In the rows, zero is written as 128.
[137 162 153 143 111 137  94 134  84 125 129 128 143 157 102 122 152 120
 137 148  58 131 117 163 168 130 108 119 119  99 153 152 106 108 137 127] | Z653
[111 134 150 114 126  86 116 137  88 122 155 153 158 186 152 127 152 118
 150 170 130 154 105 120 124 119 159 142 116 130 144 133 142 114 162 171] | Z39
[123 163 140 126 137 102 106 126  95 125 131 113 150 168  90 130 157 144
 149 126 111 167 122 161 126  94 144 104  88 121 148 148 120 100 116 140] | Z668
[150 124 152 130 170 121 108 108 148 102 111 177 124 125 116 124 154 160
 146  80 197 121 126 155 152  83 171 135 104 122 135 182  91 141 134 140] | Z704
[131  98 145 123 149 137 105 111 110 106 104  90 134 153 186 191  78 159
 129 114 132 129  69 125  90 133 192 122 107 150 105 170 123 115 157 109] | Z916
[146 119 121 105 157 133 128 148 141  91 115 183 114 144 121 124 145 164
 131 119 216 147 116 123 141  95 171 152 143 113 133 153  91 129 175 134] | Z213
[119  98 119 124 145 117 120 129 135  83  96 168 128 157 165 122 109 170
 150  89 201 108  92 154 129  97 195 156 148 125 115 146 140 131 183 136] | Z214
[167  50 150 178 122 111  99  77 154  59 100 123 114 175 119  76 157 208
 144  87 126 118 100 194 152  65  98 117 210 146 115  89 118 120 122  91] | Z653
[165 108 174 176 143 133 127 144 152  96 131 164 142 160  86 107 117 180
 140 176 160 127 125 149 210  92 167 136 116  81 112 186  73 110 136 146] | Z653
[104 106  90 127 141 137 138 123 100  87  75 108  91 151 142  90 107 110
 145  63 120 152 143 173 109 122 130 109 145 123 145 124 121 123 102 177] | Z916
[150 137 153 137  93 105 128 124 111 129 145 124 131 165 130 112 120  89
 151 120 129 148 135 136 129 110 134  82 111 123 133 167  94 106 112 160] | Z27
[114 116 125  87 168 135 125 135 101 135 124 118 148 133 203 174  80 137
 135 104 142 126  82 125  90 135 163 113 117 147 107 175 162 119 133 109] | Z704
[157 138 105 137  83  93 103 109  96 118 102 123 142 134 153 105 182 102
 114  49  95 124 131 154  99 134  96 141 169  80 135  78 173 170 130 108] | Z214
[111 121 149 143 122  76 111 119 110 141 124 131 144 168 139 116 155 114
 143 152 143 161 118 136 121 126 147 104 112 128 150 130 119 118 131 141] | Z214
[140 114 119 151 127 118 115 121 118  80 103 126 116 157 157  88 147 143
 148  95 131 110 127 166  93 156 110 146 123 106 150 130 147 138  99 139] | Z243
[153 112 116 108 153 136 109 145 136 116 138 182 120 112 133 137 113 175
 122 104 204 128 117 120 138 113 182 149 120 104 119 157 111 141 199 165] | Z749
[119 106 117 122 178 142 107 120  95 107  98  83 143 171 220 184  96 152
 132 114 106 140  65 145  69 152 203 136 111 146 105 153 160 113 135 114] | Z916
[ 92 146 151 149 102 130 118 138 109 143 109 146 123 175 120 158 108  98
 146 165 125 153 130 127 140 161 185  72  73 127 148 123 109 108 116 189] | Z749
[136 124 126 130 113 111 122 130 133  81  61 123 115 136 126 134 146 149
 142  66 132  82 137 155  94 164 110 132 123  72 168 131 145 133 108 124] | Z243
[132 142 103 148 100 139 141 136 145  38 128 127 113 176 186  96 154 127
 151  65 149 128 143 162 101 125 119 111 135 111 162 135 121 136  47 136] | Z213
[124 108 130 138 145  70 122 151 124 196 111 105 154 131  97 116 156 119
 129 192 122 157 138 121 164 137 125  81 157  93 167  99 104  64 108 147] | Z27
[ 97 180 133 152 109 126 117 144 105 128 159 124 135 181 132 116 122 110
 157 141 142 171 121 165 133 134 168 129  81 131 140 157 131  99 129 150] | Z668
[101 106 142  98 171 136 108 129 105 128  79 112 124 171 169 197 103 168
 137 128 144 135  86 143  93 151 180 111 109 134 103 165 151 100 144  88] | Z749
[179 136 154 119  84  87 111 106  69  34  96 171 176 192 183   4 155 123
 170 118 120  84 125 192  82 161  82 183 156 135 168 102 213 144 194 136] | Z39
[157 136 150 106 112  88 101  98 115 143 150 118 117 157 127 131 162 112
 160 135 158 138 135 129 111 107 191  83  77 142 125 153 123  97 115 161] | Z749
[150 114 121 115 156 120 128 138 146  93 135 161 145 127 133 119 129 194
 135  86 181 107 120 147 140  98 142 140 137 113 140 164 132 138 159 127] | Z704
[114  84 154 119 138 141 102 164 144  85 143 144 140 144 143 131  98 186
 146 119 157 113  98 133 168  90 168 134 134  97 140 163  99 121 214 104] | Z213
[137 140 145 137 104  93 122 131 111 149 137 135 133 169 128 140 118  96
 151 155 121 149 119 126 123 136 156  84  99 120 148 152  95  98 133 170] | Z27
[148 160 101 140 111 116 140 123 136 107 177 136 106 164 182 158 158 184
 129 116 131 122 127 120 134 139 103 132 120 143 158 127 114 127 120 144] | Z969
[154 155 110  92 125 127  87 106  95 128 115 142 140 161 164 176 123 154
 156  80 160 121  75 147  99  90 191 124 114 161 130 164 135 102 148 161] | Z27
[123 154 153 119 119  89 127 115 127 117 137 143 137 168 127 129 147 120
 154 142 120 137 116 152 103 132 164 109  99 115 149 157 110 115 155 156] | Z563
[139 137 180 139 109 127 108 147  85 107 168 142 164 166 161 118 109 108
 130 175  90 125 104 121 149 131 141 102 101 129 150 165 108 107 153 178] | Z653
[129 115 141 116 136 148 109 116 101 148 124 119 145 140 195 161  81 145
 141 115 132 134  85 126  99 137 150 124  86 138 110 154 138 113 159  92] | Z969
[127 144 159 124 128 151  91 127 104 118 110 128 115 126 181 174  85 125
 153 108 135  77  97 134 130 155 163 142  93 121 121 210 105 112 149  99] | Z27
[167  99 146 105 169 103 106 144 159 120 118 148 141 116 150 112  98 159
 133 161 132  78  86 154 128 109 129 172 138  92 103 192 141 105 197 106] | Z653
[117 106 117 165 155 115 136 129  83  43 127 137 110 198 172  87 127 174
 166 124 141 124 141 173 136 137 139 158 128  99 148 144 146 141 103 173] | Z39
[100 119 135 106 159 163  97 122  84 144 106 118 147 151 174 168  99 161
 146 115 113 123  76 140 115 117 169 134  88 142 114 147 148  99 167  81] | Z969
[117 138 144 128 115 110 125 115 103 124 154 127 139 148 143 123 134 109
 147 132 132 144 117 129  99 134 180 104  97 118 137 141 114 120 127 158] | Z563
[100 146 128 123 108 107 131 126  96 139 152 118 117 173 106 119 127 108
 147 154 119 171 114 122 125 125 167  85  90 121 143 158  98 104 146 145] | Z10
[130 123  82 140 113 165 140 118  72  62 107 150 114 193 158  88 123 176
 144  47 153 145 119 185  89 130 112 153 128 114 139 120 150 141 144 109] | Z969
[144 105 124 169 105  97 123 106 133  71  93  72 128 163 143  86 149 138
 149  88 122 115 148 176  90 145 128 105 116  92 167 126 133 113  72 125] | Z916
[127 130 123 121 123 137 119 139 136 110 159 131 136 129 134 111 125 176
 139 103 155 126 114 124 166  97 172 132 124 101 125 173 105 124 162 125] | Z10
[157 141 132 122 127 112 109 102 109 113  85 108 144 126 125  93 157 140
 142  64 143 114 161 177 108  95  93 106  87 102 179 144 136 107 107 131] | Z969
[153  83  69 117 210 109 146 118 136 110 105 164  68 170 163 145  77 209
 151 124 188 156 101 169  72 116 145 150 122 131  94 183 148 140 128 174] | Z653
[100  96 176 125 137 110 142 184 176 104  96 205 144 156 175 125  98 115
 127  81 157 164 101 129 172 137 166 150 183  61 105 134 102 136 208 144] | Z668
[147  98 108 139  99 103 113 117 146  64 133 116 128 155 166  88 139 170
 151  82 154  90 130 162  92 115 130 103 124 104 149 125 146 120  80 148] | Z749
[151  88 119 119 134 110 107 123 141 102 138 148 120 132 153 108 114 182
 153  93 186 124 114 129 137  97 182 146 118 115 133 160 103 132 163 181] | Z916
[128 135 155 126 119 110 110 123 108 134 113 143 123 174 125 155 132 137
 150 146 137 137 135 129 131 142 181  90  75 118 134 145 127 118 123 168] | Z749
[147 113 143 135 130 137  93 125 103  98 130 167 141  95 120 115 107 165
 154 128  94  65 106 116 185 118 174 138 131 120 136 116 102 151 212 136] | Z214
[143 113 134 163 126 115 128 117 133  73 122 122 139 153 151  98 131 167
 146  76 132 112 143 175 141 121 109  97 133 113 160 138 133 142  82 138] | Z704
[134 122 139 119 125 133 164 160  54  71 162 150 121 194 165 110 148 119
 144 128 148 160 136  99 117 206 191 120 130 112 151 130 123 121 171 161] | Z243
[167 160 132 154  91 115 124  91 105 101 181 128 187 187 104 155 163 176
 138 139  48 137  95 127  61 108 165 105  70 125 119 110 147 165 114 127] | Z563
[116 162 136 107 122  92 144 135  90 133 147 107 138 184 140 128 148 102
 128 158 115 178 122 113 115 136 150  77 100 121 150 165 109  98 116 161] | Z10
[162 119 123 113 153 134 119 125 135 119 127 162 134 120 141 120 120 171
 149  96 168 122 115 142 153  97 166 143 108 101 133 161  98 111 180 134] | Z969
[ 98 150 113 140 109 134 142 138 137  81 130  95 134 152 137  98 147 140
 128  84 111 110 142 146 128 103 122 108 123 106 147 145 140 121  81 123] | Z10
[ 77 131 149 144 167  60 107 129 141 171  99 146 107 173 173 186 138 117
 147 210 130 128 100 123 160 150 187 110 112 157 153 122 117  98 137 191] | Z214
[155 137 126 115 139 102 120 136 157 119 144 135  86 139  99 161 157 157
 136 124 129  89 125 151 177  88 160 150 150  96 121 168 113  97 187 131] | Z653
[159 108 144 138 119 116 116 111 101  50  92 121 120 160 139  92 131 155
 145  92 116  76 131 173 108 121 102 112 132 104 155 148 138 118 105 131] | Z653
[164  96 158  80 136  75 110 139 131 134 195  84 139 140 206 141  99 167
 183 169 100  86  93 112 106 163 154 121  95 115 119 206 148  93 176 107] | Z243
[118 165 130 142 100  98 122 137 108 123 132 118 135 188 128 149 123 134
 146 144 120 163 100 156 123 146 136 117 108 107 138 144 120 102 111 132] | Z668
[142 137 107 178 140  94 142 107 151  71  92 100 126 151 122 110 175 154
 134 102 132  98 153 183  96 152 105  97 127 112 184 114 143 119  48 105] | Z704
[153 103 160 140 171 120 119 133 134  75 126 175 161 140 139 112 127 187
 155 132 178 132 112 138 165 100 176 162 130 101 128 167  99 135 171 148] | Z39
[122 145 135 139 116 118  91 124  99 156 125 100 120 135 129 119 140  94
 137 142 141 141 142 152 140 134 151  98  89 107 140 146 122  97  88 158] | Z749
[124 155 143 149 101  82 133 116  96 139 144  91 107 171 101 126 163  98
 149 148 156 132 168 140 143 115 166 105  82 107 135 162 128 107 100 135] | Z214
[144 124 145 125 110  98  92 110 102 116 168 145 101 150 131 111 114 110
 162 171 110 112  92 145 123 127 149 108 107 152 159 155  93  93 195 166] | Z653
[102 156 140 130  96  97 106 138  91 147 150 133 141 178  99 119 122 108
 151 154 115 175 103 147 134 113 144 111  95 116 140 135 114  99 143 158] | Z668
[ 90 118 152 122 195 135  92 140 100 136  95 110 161 164 186 179  93 184
 149 129 120 182  64 157 128 145 171 115 117 137 121 163 125  94 135 102] | Z668
[146 110 119 189 141  82 102 105 129  85 124  97 147 172 153  73 157 191
 138 139 140 131 130 201 114 103  55 170 133 103 146 139 163 140  64 123] | Z39
[150  90 120 136 147 109 117 142 143 117 126 173 131 148 135 113 119 182
 154 118 153 121 108 138 139 111 150 143 133  82 124 158 100 129 146 144] | Z27
[172  99 196 117 173 124 119 133 148 122  52 189 169 133 133 150 148 156
 118 141 185 134  91  89 175 112 178 145 148 108  92 145  88 127 110 154] | Z243
[126 183 146  99  96  85 106 110  95 127 121 119 133 169  95 165 142 105
 140 117 123 161  97 144  90  98 131  89  94 150 153 149 108  93 137 144] | Z668
[ 99 125 126 113 160 161 116 127 100 141 112 113 146 152 186 169  90 145
 143 111 132 138  87 142  97 126 172 123  80 142 120 157 148  96 152  93] | Z969
[151 135 117 126  91 101 123 115  98 107 155 120 126 174 151 111 138 102
 145 117 141 154 117 130  77 140 175 122  93 123 142 147 121 121 143 163] | Z916
[114 118 144 117 158 134 120 120 106 125 107 107 164 157 163 164  84 174
 135 136 117 138  78 156  91 129 168 122 119 134 104 157 154 119 161 104] | Z563
[154 154 131 128 118 111 144 125 155  41 149 107 126 130 181  88 119 103
 144  89 110  68 142 171 115  85  86 157 147 131 127 173 155 133 116 145] | Z39
[145 122 125 130 121 110 122 107 107 103 135 121 128 161 151 122 146 132
 153 122 163 147 120 116  79 141 189 112  81 137 147 150 108 115 101 159] | Z916
[118  99 143 152  80 113  88 123 126  77 115 130 153 146 167  72 153 151
 139  74 128  88 141 151 106 129  95 100 115 100 175  99 151 140  75 149] | Z749
[149 171 185 110 145  99  95 108 112 101  38 153 122 148 123 199 168 149
 128  92 124  75 115 162 136 145 157 165  93  35 132 209 103 144 144 110] | Z563
[115 106 137 116 146 143 111 134 112 152 117 113 138 144 185 172  87 150
 150 117 123 132  90 122 123 139 163 113 135 139 101 157 132 104 135  98] | Z27
[121 137 115 175 108 155 123 138 166  93 105 130 130 140 155 108 144 144
 172  77  91 123 136 167 140 173 124 122 126  86 156 119 121 141  59 134] | Z243
[198 118 147 108 192  96 107 125 130 148 120 162 168 132  96 117 142 210
 145 147 141 152 110 165 186  91 133 141 128  91 112 192 110 134 170 118] | Z704
---
[ 70 145 114 136 185 140 178 150 178  72 194 158 185 105  92 104 206 103
  44 171 138 214  81 135 161  77 131  86  35 144 188 120 120  90  93 128] | Z757
[153  93 152 123 127 113 105  77 151 154 145 125 175  95 163 131 135 118
  96 130 117 154 141 133 117 133 122 155  87  59 166 117  99 104 131 124] | Z842
[152  77 167 127 106  88 101  95 137 136 159 106 187  93 174 141 120 125
  97 117 124 133 163 129 109 124 123 130  84  68 156 119  95  88 149 112] | Z229
[104 122 125 116 139 128 155 164 152  94 186 134 140  83  73 128 130 144
  76 139 161 190 119  96 109 100 139  88 127 151 153 138 122  84 154 146] | Z339
[131 110 160 142 116 157  96 127 106 109 121 190 156 108 172  85 156 145
  80 163 149 128 115  90 139 102 109 146 115  98 151 123  92 149 175 124] | Z304
[106 128 141 117 120 164 159 144 193 124 177 115 146  98  83 113 110 155
  85 133 174 175 143  91 113 106 169  94 120 142 150 130 132 116 164 166] | Z331
[ 66 118 114 124 178 137 138 158  98  78 173 146  92 126 128  93 120 150
  93 116 114 164 115 135 117 109 157 143 117 116 163 132  99  89 138  84] | Z229
[141 110 156 161  98 107  87 136 146 113 126 192 160 101 157  92 130 150
  72 138 137 139 115  99 152 110  94 140 128 124 151 129 107 179 166 146] | Z231
[137  87 167 155  89 138 103 135 109 103  96 153 122  81 178 117  94 169
 106 128 155 137 148  77 114 116 115 137 165 122 145 147 104 178 189 142] | Z462
[173  88 168 139  51  82  82  99 135 185 102 100 149  92 159 138  71 160
 149 102 130 126 154 111 100 154 127 145 151  79 128 134  96 132 175 150] | Z231
[155  96 182 154  80 161 108 149 109 140  97 153 116 108 164  69 102 180
 120 149 170 123 141  70 135 117 157 142 147 107 116 141 117 189 187 160] | Z331
[159 111 174 173 101 149  97 140 109 119 120 169 150  97 158  96 103 169
 110 132 164 134 158  79 104 119 101 139 188 115 134 136 112 192 185 140] | Z236
[120 132 146 155 158 149 102 134 150  89 144 216 183 140 189  69 201 114
  44 172 129 142  95 100 153  91  88 148  72 113 180 104 102 143 132 104] | Z304
[138  90 162 150 121 108  94 154 120 135 127 198 143 111 172 111 145 148
  83 146 134 123 136  79 129  93 108 137 136 108 148 130  94 163 191 119] | Z339
[132  83 160 127 118  93 113 109 157 138 154 129 179 111 179 115 143 115
  77 128 119 158 133 129 138 110 132 145 104  95 162 114 100 104 148  95] | Z339
[ 89 130 131 134 158 141 132 159 111  98 152 141 106 134 133 111  94 153
 121 105 133 167 147 130 106 126 127 150 167 130 150 143 114 116 154  98] | Z236
[135 117 156 154 106 147 102 134 133 125  95 172 162 104 159 100 137 157
  93 143 152 111 149  97 136 119 117 137 145 103 146 123 103 147 188 120] | Z304
[156  90 169 136  47 112  98 117 122 163 117 106 171  94 159 127  91 147
 113 123 149 140 177 114  98 126 138 149 134  69 133 127  88  99 144 147] | Z98
[139  89 172 148  79 107 110 114 129 151 127  93 180  93 148 122 107 135
 133 138 120 147 135 140 116 115 114 152  96  92 152 134 105 105 141 149] | Z283
[ 91 111 134 128 108 153 116 161  81  86 140 122  71 102 113 133  48 175
 133  95 135 109 141 122 101 132 156 138 199 119 134 159  97 113 183 120] | Z229
[126  99 155 158 112 133 102 128 123 122 113 188 151 101 160  99 158 144
  95 156 137 133 121 102 152  94 121 140 114  95 148 128  85 166 169 116] | Z757
[136 125 158 163 106 143  94 133 124 120 108 184 175 103 181  79 160 149
  81 155 137 129 127  90 153 100 114 143 114  94 165 111  93 163 170 128] | Z304
[129 148 130 150  86 163 141 154 151 112 156 110 134  39  83 124  99 160
 114 125 176 158 156  83  72 125 158  94 190 139 138 141 120 102 155 184] | Z842
[155 100 166 151 104 125 107 109 143 153 124 106 184 101 153 126 111 142
 111 127 127 148 168 138 102 131 115 150 128  64 159 116 101 116 162 118] | Z236
[ 78 130 126 129 122 165 130 166  93  91 126 136  83 107 142 103 111 159
 131 108 150 141 126 120 110 118 171 141 169 132 124 157  95 114 141  99] | Z757
[ 94 132 108 130 135 141 129 152 118  92 117 149  84 132 130 115 118 150
 136 116 128 148 134 121 114 126 150 144 150 120 144 146 103 106 147  98] | Z757
[149 130 126 121 140  93 110 117 159 171 103 143 157 159 174 122 172 109
 133 143 115 117 111 147 194 115 149 152  85 111 131 101 113 117 119 118] | Z304
[191 105 132 113  68  86  92 128 132 171  80 123  92 118 130 148  82 160
 174 103 149  85 174 100 141 131 185 141 210 128  74 131 111 155 171 161] | Z339
[184 145 130 111 111 104  89  98 162 162  86 123 111 128 150 143 110 129
 162 111 127  93 143 118 170 139 174 159 157 107  95 118 109 144 105 148] | Z842
[148 147 120 102 157  91 111 102 167 134 125 161 140 188 156 124 162  99
 103 139 104 133 135 127 192 109 167 139  64 123 133  99 112 121  68 124] | Z98
[179 115 134 118  70  87  90 116 134 171  73 130 109 122 150 155  98 141
 187 112 146  86 168 118 163 130 172 142 162 120  76 135 104 167 136 166] | Z757
[198 126 127 124  56  92  91 122 130 174  75 118  89 122 133 149  83 153
 189 106 163  89 181  96 132 143 197 141 196 136  65 130 117 141 133 179] | Z98
[ 69 139 110 124 154 155 136 149 126  82 140 159 101 127 114 107 124 152
  96 116 126 155 135 126 121 115 147 134 127 124 155 140  98 123 135  93] | Z757
[ 95 162 120 133 198 160 164 129 188  81 195 150 176 106  92 104 174 106
  51 159 125 206  94 109 128 103 121  94  69 129 197 118 128  76  93 129] | Z842
[ 94 126 141 124 152 152 168 159 147  95 190 155 162  68 107 117 131 119
  79 137 174 198 111  86 100 106 149  75 102 147 165 131 125  91 157 148] | Z884
[127 141 130 138 119 138 142 143 161 116 178 121 136  58  80 143 107 152
 103 127 162 164 139  89  75 129 143  94 147 137 155 138 120 107 144 169] | Z842
[103 108 136 152  68 135 121 148  88 135 109 118  63  81 102 132  46 206
 165  96 154 121 163 108  66 139 147 146 217 127 126 154  93 140 201 148] | Z283
[183  87 160 127  42  96  79 111 144 160  98  84 155  69 156 139  65 163
 141  95 139 126 159 118  81 153 143 148 162  81 130 139 105 122 175 143] | Z231
[136 101 163 108 132  81  96 112 147 127 162 117 180 123 166 142 112 128
  84 128 100 134 154 139 144 121 119 140  59  80 162 116  99 109 137 100] | Z229
[158  81 157 130  69  85  87 145 116 150 132  96 156  88 133 145  72 164
 132 109 129 111 182 127  99 128 124 150 133  71 124 138  95  91 176 127] | Z229
[125  80 178 169  72 129 101 149 102 121 113 160 132  71 177 123  90 173
 109 118 164 127 152  68 118  98 115 123 178 128 137 152  90 175 194 153] | Z462
[ 57 123 115 129 192 163 145 145 135  69 146 148 107 136 174 103 140 127
  79 122 102 184 117 128 108 117 125 143 105 142 193 136 117  89 131  71] | Z462
[158 123 141 109 103  93  99  95 137 151  88 128 120 140 134 140 103 135
 160 135 115 108 136 128 164 115 146 152 113 111 112 120 102 150 121 152] | Z283
[140  99 157 117 129  82 121 104 169 153 132 130 205 121 160 129 149  99
  73 145 123 167 120 136 151 105 129 139  48  74 158 107 102  91 105  93] | Z98
[ 54 109 119 109 164 168 138 150 124  89 143 140  85 129 146 105  91 144
  99 122 115 179 122 127 107 114 139 156 150 145 166 145 105  98 154  89] | Z462
[140 112 147 134 107 116 103 102 154 144 117 120 188 123 158 129 130 116
 101 138 111 125 135 141 113 135 105 155  85  65 171 109 101  96 148 101] | Z304
[114 139 141 142 135 141 162 153 161 102 186 123 173  74  85 139 116 143
  84 135 174 197 138 107  90 105 121  80 134 139 167 131 123 110 146 159] | Z236
[153  92 168 125  51 101  94 103 129 156 110  84 148  95 141 142  58 168
 151 117 127 133 183 125  92 139 121 160 138  85 138 138  96 114 173 150] | Z283
[ 81 144 112 110 149 167 134 150 119  72 129 142  93 129 132 107 104 150
 102 124 129 146 121 129 100 139 153 150 140 120 168 135 105  91 152  87] | Z304
[169  96 164 126  71 110  99 124 135 159 100 112 182  91 166 120  91 128
 142 107 140 131 165 116 133 131 144 148 132  76 119 126 112 104 169 128] | Z884
[193 122 141 115  64 105  85 121 131 173  68 124 102 134 131 141  71 162
 175 109 147  84 180  94 144 134 196 144 186 117  78 130 107 154 138 164] | Z98
[ 99 126 129 123  85 156 117 158  88 109 100 121  55  96  91 143  37 195
 167 104 149 122 149 107  77 130 145 146 204 124 125 164  90 120 179 157] | Z283
[117  95 162 163 154 130  99 151 119 102 155 199 165 105 165  74 171 141
  60 159 128 133 113  94 151  81 109 136  96 109 155 119  95 139 163  96] | Z229
[115 129 136 135 112 133 151 166 144 121 163 120 141  78  66 136 112 162
 104 132 161 166 153  84 113 109 147  74 162 153 142 143 128 104 181 172] | Z339
[181  97 178 113   4 131  98 127 133 171  86  54 122  85 144 146  24 193
 172  95 178 106 215  83  77 150 173 139 197  75 103 151 114 141 216 174] | Z331
[114  99 164 120 108 103 100  88 155 136 165 125 188 123 181 125 131 118
  91 134  99 151 140 138 120 100 101 157  64  88 177 112  85 102 128 110] | Z283
[156  77 165 170  65 111  93 150  99 145  98 163 125  73 135 116 110 184
 109 125 167 108 147  81 122 112 123 141 197 100 118 141  93 177 221 143] | Z339
[107 123 138 134 114 145 147 131 164  94 183 126 142  69  71 115 115 152
 100 154 162 193 106  94  83 102 132 111 126 157 162 132 114 104 148 168] | Z283
[122 140 144 136  78 141 145 166 160 141 143 101 148  57  89 147  90 171
 121 135 189 149 149  92  84 131 155  86 168 141 142 135 112  94 185 172] | Z304
[ 81 106 125 119 158 136 136 141 115 104 152 153  90 129 128 113 118 140
 100 114 129 157 109 116 114 117 141 145 166 131 149 140 109 110 175  82] | Z339
[148 133 145 124 130  97 105 112 161 140 110 138 135 160 157 115 134 130
 142 134 108 116 138 123 169 104 157 148 103 135 125 114 109 142 102 137] | Z283
[ 67 118 117 122 156 137 135 155 131 100 162 162 114 112 144 109 150 127
 103 129 130 163  96 135 142  94 159 140 116 142 153 139  99 113 137  86] | Z757
[151  86 166 124  98  93  94 118 124 144 132  92 166 110 152 138  98 149
 124 121 111 121 162 143 154 127 137 147 112  75 140 131 105 103 167 123] | Z229
[156 136 112 100 166 104 104  72 156 141 121 154 123 153 161 128 157  94
 125 126 100 126 116 136 180 123 150 160  94  97 128 105 110 131  87 119] | Z842
[114 124 163 143 157 157 115 143 148  94 123 188 149 139 179  63 165 134
  61 161 135 149 117  86 162  92 128 146  65 106 164 123 122 172 149 115] | Z331
[164 126 126  92 159  69  98 118 163 124 124 148 127 157 142 155 129 120
 124 129 109 106 140 127 187 114 153 134  84 117 122 113 114 125 118 123] | Z229
[122 117 164 150 114 145  99 133 123 131 112 190 162 109 181 102 141 142
  81 149 149 112 121 102 146 105 108 143 129 104 154 120  92 176 173 129] | Z304
[ 94 140 115 123 118 152 136 172 120 111 124 136  91 119 113 126  87 158
 117 113 152 150 148 117  98 129 163 132 178 141 136 146 116  97 143 129] | Z98
[140  89 157 129 107  96 105 116 143 144 129 116 167 100 144 138 132 134
  97 122 119 133 151 114 118 113 131 132 114  72 151 124  93  94 173  99] | Z339
[106 140 135 140 123 145 147 142 164 117 189 127 159  48  88 134 130 139
  83 139 160 180 118  98  97 110 131  93 133 132 167 132 116  98 148 158] | Z842
[123 102 142 143  87 131 150 163 142 132 169 121 129  64  67 125  95 180
 111 117 196 173 156  77  93 112 152  90 204 155 121 148 118 105 189 190] | Z339
[ 74 163 122 133 154 163 148 159 163 103 166 147 166  89  95 111 163 132
  69 161 145 174 101 111 119 104 123 102  86 134 179 115 108  75 142 125] | Z304
[168 105 179 189  58 145  91 138 103 147 100 158 140  65 163 105  81 187
 126 119 179 112 173  81  97 128 116 136 227 112 121 133 100 211 204 157] | Z236
[154  83 160  99 134  98 121  99 150 137 147 142 177 133 171 134 106 100
 100 128 114 152 143 127 127 135 140 133  61  79 165 114 112 108 147 112] | Z884
[125 112 166 161  95 138  95 143 113 122 120 195 153  95 172 103 144 148
  97 147 149 114 132  85 150  90 115 124 132 120 133 137  88 189 164 135] | Z757
[140  89 170 125 107 120 106 100 162 153 121 105 190 108 170 121 131 131
  98 136 135 140 153 136 108 138 138 160  97  64 164 115  95  86 161 112] | Z304
